Here is a tiny trained network, its code and every weight. The questions are about switching its units off for an input and a target symbol, where a switched-off unit gives its printed mean instead of its output.

import numpy as np


def w(rows, s, z=0):
    codes = np.array(rows[::2]) - 128.0
    scale = np.full(codes.shape[1], s)
    scale[-1] = z or s
    return codes * scale


def f(y):
    return y / 2 * (1 + np.tanh(0.7978845608 * (y + 0.044715 * y**3)))


def softmax(a):
    e = np.exp(a - a.max(-1, keepdims=True))
    return e / e.sum(-1, keepdims=True)


def log_softmax(a):
    a = a - a.max(-1, keepdims=True)
    return a - np.log(np.exp(a).sum(-1, keepdims=True))


def net(x, mask):
    ids = ['ΞΨαβηθλμστφ'.index(c) for c in x.split()]
    T = len(ids)
    res = E[ids] + P[:T]
    q, k, v = (res @ M[0].T for M in (Q, K, V))
    z = softmax(np.where(np.tri(T) > 0, q @ k.T / 2**0.5, -1e9)) @ v
    res = res + np.where(mask[0], z, O[0][:, -1]) @ O[0][:, :-1]
    y = f(res @ A[0][:, :-1].T + A[0][:, -1])
    res = res + np.where(mask[1:13], y, B[0][:, -1]) @ B[0][:, :-1]
    return log_softmax(res[-1] @ U[:, :-1].T + U[:, -1])


Q, K, V, O, A, B = {}, {}, {}, {}, {}, {}
E = w([
[67,171,153,207],'Ξ',
[97,122,179,145],'Ψ',
[25,47,128,128],'α',
[11,238,79,137],'β',
[156,78,93,170],'η',
[248,138,111,232],'θ',
[223,186,112,106],'λ',
[165,226,47,117],'μ',
[121,146,125,28],'σ',
[163,34,185,134],'τ',
[230,132,156,104],'φ',
],0.016)
P = w([
[89,221,138,200],'0',
[98,254,166,148],'1',
[131,241,166,117],'2',
[141,199,136,109],'3',
[149,182,97,88],'4',
[178,135,91,66],'5',
[187,111,81,46],'6',
[172,134,64,55],'7',
[153,137,53,75],'8',
],0.0039)
Q[0] = w([
[107,61,5,121],'H0',
[153,156,120,140],'H0',
],0.013)
K[0] = w([
[56,195,106,255],'H0',
[184,116,19,135],'H0',
],0.012)
V[0] = w([
[76,254,114,238],'H0',
[217,168,26,83],'H0',
],0.0084)
O[0] = w([
[172,65,2,74,255],'H0',
[210,192,155,63,87],'H0',
],0.0085,0.0061)
A[0] = w([
[112,50,214,180,161],'N0',
[60,163,56,43,100],'N1',
[222,196,77,144,175],'N2',
[175,171,101,238,240],'N3',
[163,197,220,149,154],'N4',
[78,86,175,157,73],'N5',
[254,138,168,120,2],'N6',
[126,126,41,129,107],'N7',
[212,74,137,144,88],'N8',
[169,124,111,39,197],'N9',
[96,162,25,158,143],'N10',
[106,45,102,150,160],'N11',
],0.011,0.0048)
B[0] = w([
[98,167,43,185,188],'N0',
[153,131,145,204,221],'N1',
[81,104,117,26,218],'N2',
[120,83,104,60,222],'N3',
[253,79,95,177,201],'N4',
[106,107,89,96,160],'N5',
[108,57,122,169,171],'N6',
[140,121,232,127,239],'N7',
[27,111,169,244,166],'N8',
[102,212,112,215,212],'N9',
[89,118,233,85,255],'N10',
[161,189,168,89,250],'N11',
],0.0069,0.0093)
U = w([
[128,94,189,112,197],'Ξ',
[105,145,123,120,40],'Ψ',
[50,144,90,118,84],'α',
[105,202,202,160,30],'β',
[120,130,106,103,250],'η',
[114,64,100,87,64],'θ',
[174,141,79,78,212],'λ',
[116,180,113,55,134],'μ',
[184,249,159,167,194],'σ',
[128,145,128,231,56],'τ',
[214,138,159,157,18],'φ',
],0.011,0.0024)

Each question gives the input, a string of symbols that net reads in full, and the target symbol t.
The units are the heads (2 rows each of Q, K, V and O) and the neurons (one row each of A and B). Each row of codes is followed by its name. A weight is (code - 128) times the scale printed after its matrix; where a second scale follows, it is the last column's (O, A, B and U).
mask holds one flag per unit, heads first, then neurons. A switched-off unit (its flag False) gives its mean, the last column of its rows in O or B, instead of its output. The means were averaged over made-up inputs and are rounded, as every weight is.
A unit's drop is (log p(t) with every unit on - log p(t) with that unit switched off) / (log p(t) with every unit on - log p(t) with every unit switched off).
The circuit of an input: a set's keep is (log p(t) with only the set's units on - log p(t) with every unit switched off) / (log p(t) with every unit on - log p(t) with every unit switched off). Starting from the 12 units with the biggest drops (on a tie, the unit counted first), units are removed one at a time, each time the one whose removal leaves the highest keep (on an exact tie, the one counted first), for as long as the keep stays at least 0.8.
circuit, biggest first: the units of the circuit, biggest drop first
top k neurons: the k neurons with the biggest drops, biggest first
drop of u: that unit's drop, to one decimal
input Ξ α Ξ Ψ τ τ β Ξ, target τ: circuit, biggest first => (H0; N4; N11)
input η σ α Ξ σ Ψ η τ α, target Ξ: top neuron => (N7)
input η τ α α τ Ξ, target τ: circuit, biggest first => (H0; N4; N0)
input σ θ σ τ λ Ξ Ξ μ, target μ: circuit, biggest first => (N2; N4)
input σ σ α α, target α: circuit, biggest first => (H0; N0; N5)
input Ψ φ λ, target λ: circuit, biggest first => (N2; H0; N4; N7)
input α τ α λ τ α, target α: circuit, biggest first => (H0; N0)
input Ξ μ Ξ, target μ: circuit, biggest first => (H0; N2)
input Ξ μ σ, target σ: circuit, biggest first => (N9; H0)
input Ξ θ Ξ τ Ψ, target τ: circuit, biggest first => (H0; N0; N10)
input φ Ψ θ, target θ: top 2 neurons => (N2; N3)
input Ξ τ φ α Ξ α Ξ α α, target Ξ: top 3 neurons => (N7; N10; N0)
input Ξ Ξ Ξ, target Ξ: top 2 neurons => (N10; N7)
input Ψ β η η Ξ τ, target τ: top neuron => (N8)
input Ξ α Ξ, target α: drop of H0 => 0.6
input β α Ψ θ Ξ τ, target τ: drop of N4 => -0.1
input α τ λ, target λ: drop of N8 => 0.0
